Both labels of each row:
-3	4	-5	4	2	9	-3	-1	-5	9	0	5	-1	1	-1	3	-2	-1	-3	-5	6	8	4	5	2	-3	-3	1	-4	0	-1	-1	1	4	0	-3	-2	1	8	5	0	-1	1	-3	9	-9 : (18) Q
-2	-2	-6	-2	-2	2	4	0	-3	22	1	-3	4	8	-5	3	4	0	1	-5	-14	20	-4	33	2	6	-3	-6	-3	3	-13	-5	-4	10	-2	-4	0	-4	5	-14	1	7	-2	-8	6	-5 : (18) W
3	4	-1	2	-1	13	-10	2	-7	20	-2	3	-1	-1	0	3	2	3	-4	-38	7	22	0	9	2	4	0	11	0	1	-1	3	0	6	3	2	-3	3	1	8	-4	4	-1	-4	24	-5 : (17) Q
-4	-4	-8	0	1	1	7	1	-4	28	2	-3	7	10	-4	2	-1	-6	4	2	-17	38	0	38	6	9	-4	-5	-30	-6	-11	-7	-7	11	-5	-4	-16	-6	11	-21	1	20	-6	-20	9	-3 : (18) W
-1	2	-7	-2	-14	1	0	1	-8	11	-4	-1	1	12	-3	11	0	-11	-4	-7	-1	15	-6	23	0	3	2	2	-5	5	-7	3	-12	3	-4	-3	-6	-2	8	-8	-3	3	-1	-8	6	2 : (18) W
1	-2	1	-5	-13	4	-2	2	-14	6	-4	-2	0	8	-7	10	2	-1	-6	-7	-5	15	-7	9	-2	1	0	11	6	13	-1	6	-2	13	-6	-7	-7	1	5	-11	-1	6	2	-8	6	-3 : (17) W
-2	2	0	2	7	-4	-1	-3	3	-4	1	4	2	-1	3	-17	-6	2	-1	-9	8	8	8	-2	3	-4	2	4	-3	-4	3	5	2	-8	7	7	8	4	1	4	1	-2	6	9	8	-6 : (16) T
-1	-4	-7	-3	6	5	5	-1	4	8	3	6	0	7	5	10	-6	-1	2	-19	3	6	-3	-2	4	0	11	-5	-2	6	-5	1	0	-1	-2	5	8	-1	9	-5	0	1	1	-4	0	-2 : (18) M
-1	-6	-5	-3	-5	2	2	1	-2	1	-1	1	-2	10	-3	10	-1	-10	-4	-5	-4	2	-9	0	-9	-5	3	-8	-7	9	-6	4	-3	2	-10	-5	-6	-3	3	-8	3	2	-8	-7	-7	2 : (18) W
-1	1	4	-2	3	7	-3	3	-1	6	0	-5	-4	1	4	5	1	18	-7	-16	6	-2	7	8	5	4	2	8	-2	9	2	-1	3	-3	3	-3	7	4	7	4	3	2	1	6	18	-7 : (18) T
-1	-3	2	-5	-1	7	-7	2	-8	-3	-1	5	-4	-1	-4	-2	2	4	-4	-3	3	-3	3	4	4	0	1	11	5	9	0	2	-1	8	-2	-4	-8	3	-3	6	0	3	-2	2	13	-5 : (18) Q
-1	-10	0	-6	-8	-4	-2	1	-7	-9	-4	-4	-1	7	-3	8	5	-10	-3	7	-4	0	-4	16	1	1	5	3	-7	14	1	13	1	5	-7	-8	-8	0	-2	-4	-1	6	4	2	-4	-2 : (18) W
2	0	-1	2	-2	4	0	0	0	17	7	-1	2	5	2	8	-5	4	3	1	-4	24	0	10	1	4	2	-4	-9	4	-3	0	0	-2	3	0	-1	-1	4	-6	1	1	0	-3	-5	1 : (18) M
0	-3	-4	-1	-15	-3	1	0	0	-19	-3	2	-1	6	3	7	1	-6	0	-8	8	-18	-7	-32	-2	-3	3	-3	5	10	4	5	1	-1	-9	2	2	1	-1	0	-1	-6	1	-2	-11	6 : (16) W
-1	1	-7	-3	-3	-2	-5	6	-7	-10	-4	-4	1	6	-2	5	4	-7	-4	-12	6	11	-3	10	-1	2	3	8	-4	-6	0	6	-4	5	-12	4	-6	2	2	-9	-5	7	-5	-10	-1	-3 : (18) W
-3	1	1	1	3	5	2	4	-3	15	3	4	1	3	3	-3	0	1	-3	2	0	23	7	37	8	6	-3	12	-13	-7	-7	7	-1	2	6	-1	-2	1	7	9	0	8	-3	4	19	-7 : (18) Q
4	2	0	3	-1	3	-1	5	1	12	-1	2	6	1	-7	-5	-5	2	3	-11	-3	18	0	4	5	-1	0	1	-6	-2	-3	-2	2	-4	8	8	7	2	3	3	6	-1	1	3	13	-3 : (16) T
1	0	2	-5	-4	-2	2	-3	-9	-4	-1	-5	-1	2	-2	-2	-3	2	3	4	-7	-4	-4	-5	-2	-1	2	1	9	11	1	-4	-5	8	-4	0	0	-2	1	-7	-1	4	2	-1	-2	-3 : (16) W
2	1	-3	3	3	3	0	2	6	14	-2	7	4	5	4	2	-3	4	1	-23	7	9	1	15	5	3	-3	4	-4	-5	0	-2	1	-2	6	2	6	-3	7	0	0	2	1	-2	16	-12 : (18) T
-1	2	-4	3	6	4	1	5	2	31	5	6	4	1	4	-1	-6	2	4	-17	3	32	8	32	8	4	3	2	-13	-9	-7	-4	0	3	6	3	6	-1	8	-1	3	3	0	-3	-38	-8 : (18) T
2	-3	-5	-7	-17	-11	3	-4	-9	-12	-8	-12	5	9	-5	4	5	-12	1	-2	-7	-3	-11	-15	-5	0	3	-6	5	16	1	9	1	-4	-5	-1	4	1	2	-12	2	-3	3	5	-13	9 : (16) W
2	1	-12	-6	-15	-11	6	1	-21	-18	-3	-2	0	12	-5	0	3	-6	2	17	-5	2	-2	28	-12	2	-1	5	-5	-9	-3	3	-8	0	-12	-7	-8	-8	-3	-23	-6	-2	1	-10	-7	4 : (16) W
0	1	-5	-1	-10	3	-3	2	-9	-3	-6	-4	4	6	-3	4	0	-1	1	-9	-2	8	-7	-11	-6	0	-1	1	7	6	2	0	-3	10	-12	-3	-9	-1	2	-8	0	-1	-4	-12	-6	4 : (17) W
2	-2	-1	-6	-10	-4	-2	-1	-7	-5	-1	-4	1	5	-2	1	-1	-4	2	7	-5	6	-4	1	-4	-2	0	-3	1	11	-4	3	1	4	-8	2	-3	-2	-2	-10	1	3	0	2	-4	-2 : (16) W
0	-2	-3	-4	-1	-2	1	0	0	8	-1	2	-3	4	3	9	-4	-2	-1	-16	0	-8	-2	-6	3	0	2	-7	3	15	1	-3	3	-2	0	5	8	1	4	-3	-2	1	3	4	0	3 : (18) M
-1	1	-15	0	-2	4	5	0	8	11	-2	5	-4	10	4	13	-4	2	2	-26	3	3	-1	-5	1	0	6	-9	-6	6	-3	-3	0	-2	-2	4	10	-11	10	-3	1	-4	3	-8	-2	3 : (18) M
0	0	-8	1	-8	2	4	1	-2	19	0	-3	4	8	4	4	-1	-8	2	5	-12	23	-2	24	-6	4	-2	-5	-10	-7	-4	-1	-2	1	-3	2	-8	-9	1	-10	3	-3	-1	-10	-3	-2 : (18) W
0	6	-8	-3	-11	-12	4	-4	-5	5	-9	-9	2	12	-2	-6	-2	0	12	-2	-5	29	-3	27	-6	4	-3	-4	-5	-5	-5	-2	0	-3	2	1	5	-5	-8	-26	4	0	3	-1	4	-6 : (16) W
